Below are the code and all the weights of a small trained network. Each question names an input and a target symbol and asks about switching units off, where a switched-off unit gives its printed mean instead of its output.

import numpy as np


def w(rows, s, z=0):
    codes = np.array(rows[::2]) - 128.0
    scale = np.full(codes.shape[1], s)
    scale[-1] = z or s
    return codes * scale


def norm(h):
    return h / np.sqrt((h * h).mean(-1, keepdims=True) + 1e-5)


def f(y):
    return y / 2 * (1 + np.tanh(0.7978845608 * (y + 0.044715 * y**3)))


def softmax(a):
    e = np.exp(a - a.max(-1, keepdims=True))
    return e / e.sum(-1, keepdims=True)


def log_softmax(a):
    a = a - a.max(-1, keepdims=True)
    return a - np.log(np.exp(a).sum(-1, keepdims=True))


def net(x, mask):
    ids = ['δεζηξπσψω'.index(c) for c in x.split()]
    T = len(ids)
    res = E[ids] + P[:T]
    u = 0
    for l in range(2):
        q, k, v = (norm(res) @ M[l].T for M in (Q, K, V))
        z = softmax(np.where(np.tri(T) > 0, q @ k.T / 2**0.5, -1e9)) @ v
        res = res + np.where(mask[u], z, O[l][:, -1]) @ O[l][:, :-1]
        u += 1
        y = f(norm(res) @ A[l][:, :-1].T + A[l][:, -1])
        res = res + np.where(mask[u : u + 4], y, B[l][:, -1]) @ B[l][:, :-1]
        u += 4
    return log_softmax(norm(res)[-1] @ U[:, :-1].T + U[:, -1])


Q, K, V, O, A, B = {}, {}, {}, {}, {}, {}
E = w([
[176,142,107,91,203,106,131],'δ',
[121,98,141,152,114,150,109],'ε',
[132,140,145,139,103,138,125],'ζ',
[106,144,118,129,134,123,120],'η',
[74,117,78,108,68,103,192],'ξ',
[152,249,163,156,115,194,147],'π',
[133,137,80,154,114,173,113],'σ',
[198,153,109,162,154,109,182],'ψ',
[178,137,83,169,104,117,87],'ω',
],0.02)
P = w([
[215,154,131,139,102,155,3],'0',
[85,243,159,142,131,13,157],'1',
[77,250,53,135,105,99,198],'2',
[93,126,89,99,44,49,149],'3',
[132,130,68,145,33,192,151],'4',
[97,151,94,144,69,136,116],'5',
[113,165,88,169,142,199,160],'6',
],0.0065)
Q[0] = w([
[130,139,146,65,103,133,11],'0.h1',
[126,57,157,2,60,45,119],'0.h1',
],0.0091)
K[0] = w([
[40,93,207,81,123,2,159],'0.h1',
[95,125,197,198,186,59,86],'0.h1',
],0.0083)
V[0] = w([
[253,90,133,16,133,229,195],'0.h1',
[123,67,49,3,224,170,145],'0.h1',
],0.0044)
O[0] = w([
[1,162,68,89,143,19,152,55],'0.h1',
[114,128,171,230,188,79,166,2],'0.h1',
],0.0094,0.0041)
A[0] = w([
[141,67,176,125,29,114,150,252],'0.n1',
[53,51,117,75,136,149,46,68],'0.n2',
[176,61,42,79,153,119,223,43],'0.n3',
[203,156,17,40,254,110,138,126],'0.n4',
],0.0067,0.0023)
B[0] = w([
[59,198,69,133,227,98,153,254],'0.n1',
[91,178,213,141,22,82,147,125],'0.n2',
[149,2,192,224,72,125,171,169],'0.n3',
[175,235,161,86,115,137,128,202],'0.n4',
],0.0083,0.0035)
Q[1] = w([
[167,122,78,150,39,81,196],'1.h1',
[96,3,75,30,187,127,81],'1.h1',
],0.008)
K[1] = w([
[177,209,157,188,127,98,44],'1.h1',
[56,186,196,2,215,82,79],'1.h1',
],0.0085)
V[1] = w([
[27,60,113,102,134,161,81],'1.h1',
[211,100,2,113,156,117,108],'1.h1',
],0.0068)
O[1] = w([
[154,181,93,75,90,152,203,2],'1.h1',
[102,37,11,118,155,106,120,253],'1.h1',
],0.012,0.004)
A[1] = w([
[224,164,255,196,124,147,98,143],'1.n1',
[66,54,81,51,172,103,116,5],'1.n2',
[25,166,84,112,90,129,116,64],'1.n3',
[144,206,76,205,137,93,111,177],'1.n4',
],0.0076,0.0032)
B[1] = w([
[73,166,183,153,76,77,199,183],'1.n1',
[98,254,176,152,99,133,199,183],'1.n2',
[65,83,195,99,159,94,131,245],'1.n3',
[231,33,196,156,131,185,181,254],'1.n4',
],0.0088,0.0045)
U = w([
[110,141,151,152,215,78,37,112],'δ',
[215,80,72,183,141,168,51,127],'ε',
[118,116,213,58,144,125,85,216],'ζ',
[100,183,88,134,148,110,84,47],'η',
[117,140,128,19,88,113,44,79],'ξ',
[152,193,178,127,25,209,113,184],'π',
[114,142,95,99,106,43,199,252],'σ',
[154,91,200,254,142,109,155,103],'ψ',
[161,70,175,90,168,194,195,17],'ω',
],0.0099,0.0024)

Each question gives the input, a string of symbols that net reads in full, and the target symbol t.
The units are the heads (2 rows each of Q, K, V and O) and the neurons (one row each of A and B). Each row of codes is followed by its name. A weight is (code - 128) times the scale printed after its matrix; where a second scale follows, it is the last column's (O, A, B and U).
mask holds one flag per unit, layer by layer, with each layer's heads first. A switched-off unit (its flag False) gives its mean, the last column of its rows in O or B, instead of its output. The means were averaged over made-up inputs and are rounded, as every weight is.
A unit's drop is (log p(t) with every unit on - log p(t) with that unit switched off) / (log p(t) with every unit on - log p(t) with every unit switched off).
The circuit of an input: a set's keep is (log p(t) with only the set's units on - log p(t) with every unit switched off) / (log p(t) with every unit on - log p(t) with every unit switched off). Starting from all 10 units, units are removed one at a time, each time the one whose removal leaves the highest keep (on an exact tie, the one counted first), for as long as the keep stays at least 0.8.
circuit, biggest first: the units of the circuit, biggest drop first
unit that matters most: the unit with the biggest drop
top k neurons: the k neurons with the biggest drops, biggest first
top k neurons in layer l: the k neurons of layer l with the biggest drops, biggest first
input π ε σ ε, target π: unit that matters most => 0.h1
input η ω ψ η, target η: top 2 neurons => [1.n2 0.n4]
input ξ η ζ ξ, target ψ: circuit, biggest first => [1.h1 0.h1 0.n3]
input η ζ σ ξ ε η, target ω: circuit, biggest first => [0.h1 1.h1 1.n3]
input ψ π ξ ξ ε π ε, target π: circuit, biggest first => [1.h1 1.n4]
input ζ ω ξ π ζ η, target ζ: top 3 neurons => [1.n3 0.n2 0.n3]
input ω π σ π, target ω: circuit, biggest first => [1.n4 1.h1]
input ξ η π ε, target ε: top 2 neurons in layer 0 => [0.n1 0.n3]
input ω ψ ψ ε δ, target ψ: top 3 neurons => [0.n3 1.n1 0.n4]
input ξ ζ η η, target ξ: top 2 neurons => [1.n4 0.n3]
input ζ σ ξ ε ω ψ, target ε: circuit, biggest first => [1.h1 1.n3]
input η ζ σ ζ, target ξ: top 2 neurons => [1.n4 0.n1]
input ξ π ψ ψ ψ η δ, target ψ: top 3 neurons => [0.n3 1.n1 0.n1]
input ψ ε ξ η ζ, target ω: unit that matters most => 0.n4
input π ω σ η, target η: top 3 neurons in layer 1 => [1.n2 1.n4 1.n1]
input π ω ξ σ ε ζ, target σ: circuit, biggest first => [1.h1 0.n1]
input π σ η η ω η, target ε: circuit, biggest first => [0.h1 1.n3]
input ω ψ ψ ζ, target δ: circuit, biggest first => [1.h1 0.n1]
input ε η ε ζ, target ε: circuit, biggest first => [0.h1 0.n1 1.n2]
input ξ ξ ξ δ ω π, target ε: circuit, biggest first => [1.h1]
input ζ π ε, target ξ: circuit, biggest first => [0.h1 1.n4]
input π δ ω σ ξ η, target σ: circuit, biggest first => [1.h1 1.n2]
input σ ω ξ ξ δ ε, target ω: top 2 neurons in layer 1 => [1.n4 1.n1]
input π π ε, target ζ: top 2 neurons => [1.n3 0.n3]
input η ζ ξ ε, target ξ: top 4 neurons => [1.n4 0.n1 0.n2 0.n3]
